Fill in the rest of each row
Made from 3 directions:
[[ -5.7 -16.1  18.7  26.1  -4.0  30.6   8.1  20.9  19.0]
 [-12.9   1.3  -8.8 -10.4 -13.2 -15.7  37.9 -12.9   4.7]
 [  2.7  -4.0   5.3   4.5   9.8   7.4  -7.0   3.1  -4.2]
 [ -9.5 -15.3  11.3   9.1  11.7  12.8  27.6   0.4  -0.3]]
Cut rows and their ends:
[ -7.8   5.8  -7.0  -0.2 -30.8  -6.5  16.0] -> [ 2.8 21.0]
[-4.1 -6.3  1.0 -7.1 20.4 -4.9 18.6] -> [-13.0 -16.4]
[-14.2  -4.6   0.5   5.4 -22.1   1.8  34.9] -> [ 2.5 20.0]
[-20.6 -19.9   8.9   2.9  12.5   4.9  61.9] -> [-11.0  -2.3]
[ -3.3 -10.4   7.7   3.2  18.2   7.1  12.8] -> [-3.1 -9.1]

Made from 3 directions:
[[ -6.3 -14.2 -16.7  22.5 -23.7  -4.9   7.5  -4.6  -4.8]
 [  8.3 -13.1 -45.1  19.5  -0.3 -10.4 -36.5   3.1  14.4]
 [ 15.2 -24.8 -53.4  16.5   5.4  10.9 -22.7  23.5  27.0]
 [ -3.8   0.9  16.2  -5.2  -3.5   8.3  21.6   1.8  -5.2]]
Cut rows and their ends:
[ -4.3  -9.5 -20.2  21.2 -18.1 -12.2  -8.0] -> [-8.4 -3.5]
[ -5.5  17.7  65.9 -38.2  13.2  28.2  56.2] -> [  8.6 -11.6]
[  5.5  -1.4 -24.1   8.0   4.9 -12.3 -31.8] -> [-2.7  7.6]

Made from 3 directions:
[[ 22.7  23.9   1.3   8.2   1.3 -12.6  -6.6   1.6  -3.5]
 [  8.8  -0.9 -10.5  -2.6   4.1   9.6  -5.9 -13.6  18.9]
 [ -1.3  -6.8 -20.7   4.0   5.8 -35.3 -26.8 -40.4  21.6]
 [ -0.2   1.4   1.3   1.1  -0.5  -3.5  -0.2   1.3  -2.9]
 [ 35.5  22.6  -8.6   1.7   5.8  17.0  -6.2  -6.5  20.1]]
Cut rows and their ends:
[72.5 58.5 -5.1 10.8  7.8 14.7] -> [-10.0   2.1  17.2]
[31.4 26.4 -2.5  6.0  3.4  0.9] -> [-6.3 -0.7  6.4]

Made from 3 directions:
[[ -3.0   1.3   5.2  -0.4   6.4   4.4  -2.0  -1.5  -9.4]
 [  8.6  14.6  20.2  -0.6   2.9  35.0  -5.5  54.3 -56.1]
 [  3.6   7.9  11.5   1.8  -4.1  22.2  -9.3  39.1 -42.3]
 [ -0.1   1.7   3.2   0.5  -0.1   5.2  -2.8   7.8 -10.8]
 [ -2.1   2.3   5.9   3.1  -5.3  11.2 -11.5  20.6 -29.9]]
Cut rows and their ends:
[ -4.9  -6.4  -8.0   2.2  -6.1 -12.3  -3.5] -> [-15.1  13.2]
[-1.2 -1.7 -2.1 -1.4  4.5 -6.0  4.3] -> [-14.1  13.4]
[ 3.6  3.6  3.7 -1.5  3.0  6.1  3.1] -> [ 8.3 -4.8]
[ 6.3  7.5  8.9 -3.3  8.5 13.2  6.3] -> [ 15.0 -11.2]
[-0.9 -3.4 -5.8  0.7 -3.9 -8.0  0.6] -> [-8.6 12.3]
[ 0.6  1.1  1.5 -0.7  2.4  1.7  1.3] -> [ 0.5 -0.9]
[ 2.8  1.2 -0.1 -2.8  6.0 -1.8  8.1] -> [-6.9 12.2]

Made from 2 directions:
[[ -1.4   3.4   0.6  -0.1   4.0  -0.1   1.2   2.9   2.3]
 [ 12.3 -21.0  -5.0  -8.7 -11.0   2.7  -9.6  -9.9 -14.6]
 [ -9.1 -13.5   3.3  38.2 -70.0  -6.7   3.9 -43.2  -7.1]]
Cut rows and their ends:
[ 10.0 -13.3  -4.0 -11.1   1.1   2.8  -7.4] -> [-1.6 -9.6]
[-17.2  24.8   6.9  17.1   3.0  -4.5  12.9] -> [ 5.9 17.6]
[-3.5 14.3  1.5 -6.7 25.5  0.6  3.6] -> [17.3  9.3]
[-15.8  26.2   6.4  11.9  12.1  -3.6  12.2] -> [11.5 18.2]

Made from 3 directions:
[[-35.6   0.6  44.9 -11.4 -56.8 -42.1  34.5   7.5   1.2]
 [  9.5  16.3  11.3  17.4  -0.6  10.9   2.7 -15.3  -8.3]
 [ 17.1  31.1  -8.2  24.6  45.2   5.0   9.3   3.1 -47.6]
 [ 17.0 -17.3 -18.6  -2.2   1.9  33.1 -31.5 -17.5  35.2]]
Cut rows and their ends:
[-20.8   3.8  34.4  -2.7 -41.7 -22.9] -> [22.2 -2.0  2.6]
[ 9.9 -3.7 -0.9  4.5 -6.4 19.7] -> [-13.9 -16.4  18.4]
[ -4.0 -24.8 -21.5 -20.7   4.0  -0.3] -> [-14.9  12.0  21.1]
[-22.4   5.9  43.3  -0.4 -52.2 -23.0] -> [24.8 -7.3  5.6]
[  2.2  -7.8 -21.7  -8.2  23.2  -1.0] -> [-6.9 14.0 -4.5]
[ -7.1  13.2  43.8  13.6 -49.2  -0.7] -> [ 14.5 -26.1  10.8]

Made from 3 directions:
[[  1.0 -11.9  16.2  30.2 -13.4   1.2   1.9 -12.6 -27.3]
 [ -5.9  -3.1 -26.2 -22.9   2.4  -4.9 -10.6  -2.8  30.7]
 [  1.3   5.2   6.0   1.4   3.2   1.4   4.8   3.8  -4.6]
 [ 33.3 -11.6  30.5   1.4 -13.3  14.7 -20.4  33.8 -37.5]]
Cut rows and their ends:
[ 33.0 -21.5  23.6   1.6 -20.2  13.3 -29.0] -> [ 28.3 -34.1]
[ 13.7   0.6 -12.9 -37.3   4.5   3.9 -19.7] -> [26.3 20.4]
[-45.0  28.6 -29.0   2.4  26.2 -17.9  40.8] -> [-40.1  42.1]
[  2.7   3.6  -4.6 -13.0   4.2   0.8  -3.2] -> [8.4 8.5]
[ 14.0   3.8   3.5 -19.3   3.7   5.8  -9.4] -> [23.8  1.1]

Made from 2 directions:
[[  1.5  -7.1   3.4  -3.8  -5.2   1.6  -0.6  -6.5  -4.1]
 [-78.6 -18.1 -37.4 -33.2 -38.7   4.8  77.1 -19.5  11.0]
 [ -3.2  -7.7   1.0  -5.5  -7.1   1.8   4.0  -7.2  -3.2]
 [ 38.8  11.7  17.5  18.0  21.3  -3.0 -38.4  12.1  -4.0]]
Cut rows and their ends:
[13.8  0.2  7.6  4.0  4.4] -> [ -0.1 -13.2   0.7  -3.5]
[-20.5  10.6 -15.3   0.4   2.1] -> [-2.3 18.3  9.0 10.9]
[16.8  4.0  7.9  7.2  8.4] -> [ -1.0 -16.5   4.3  -2.3]
[-29.0   1.9 -16.9  -7.2  -7.5] -> [-0.2 27.4  0.7  8.5]
[20.9 17.4  5.4 16.2 20.3] -> [ -4.1 -22.0  16.7   3.6]
[9.5 6.2 3.1 6.3 7.8] -> [-1.5 -9.8  6.0  0.7]

Made from 3 directions:
[[ 11.7  28.2 -12.2  15.3  21.1   9.0  17.4 -13.6  -8.5]
 [ 24.3 -33.3  32.1   4.1   1.8  27.2   4.4  22.5  27.3]
 [-27.8  10.4  -1.6 -17.6 -28.2 -27.7 -43.7  12.0   7.5]
 [ 25.5 -12.4  14.0  12.5  16.5  26.2  21.6   4.1   9.6]
 [ 14.3  20.2 -22.0  18.5  31.4  11.5  42.5 -28.9 -26.0]]
Cut rows and their ends:
[ -8.7 -50.4  35.2 -22.1] -> [-34.9  -3.5 -35.7  36.1  31.6]
[ 28.6 -15.3  24.6  11.5] -> [11.7 29.9 10.6 15.5 22.9]
[ -5.2 -57.3  31.1 -19.6] -> [-28.1   0.1 -19.4  27.9  22.5]
[-9.2 -4.7  6.6 -8.8] -> [-14.6  -8.3 -20.6  11.0   9.3]
[ 33.2 -29.0  37.4   9.5] -> [ 7.1 35.8  5.4 26.5 34.6]

Made from 2 directions:
[[  1.5  -6.3   6.9   3.1   7.7  -1.4  -0.6  -1.1  -0.7]
 [ 10.1 -41.2  47.6  28.7  43.0 -11.0  -8.4  -2.7  -3.8]
 [ -3.8  16.7 -13.5   8.6 -35.0  -0.8  -7.5  12.9   3.7]
 [ -3.2  14.4  -9.2  15.8 -37.5  -2.9 -11.0  15.9   4.1]]
Cut rows and their ends:
[ -4.9  20.4 -20.5  -3.5] -> [-30.6   2.6  -1.6   7.6   3.0]
[  3.3 -13.5  15.5   9.1] -> [14.4 -3.5 -2.6 -1.1 -1.3]
[  3.3 -13.5  15.6   9.6] -> [13.9 -3.7 -2.9 -0.8 -1.2]
[  3.1 -12.7  14.6   8.7] -> [13.3 -3.4 -2.5 -0.9 -1.2]
[-1.0  4.2 -4.0  0.0] -> [-6.9  0.4 -0.7  1.9  0.7]
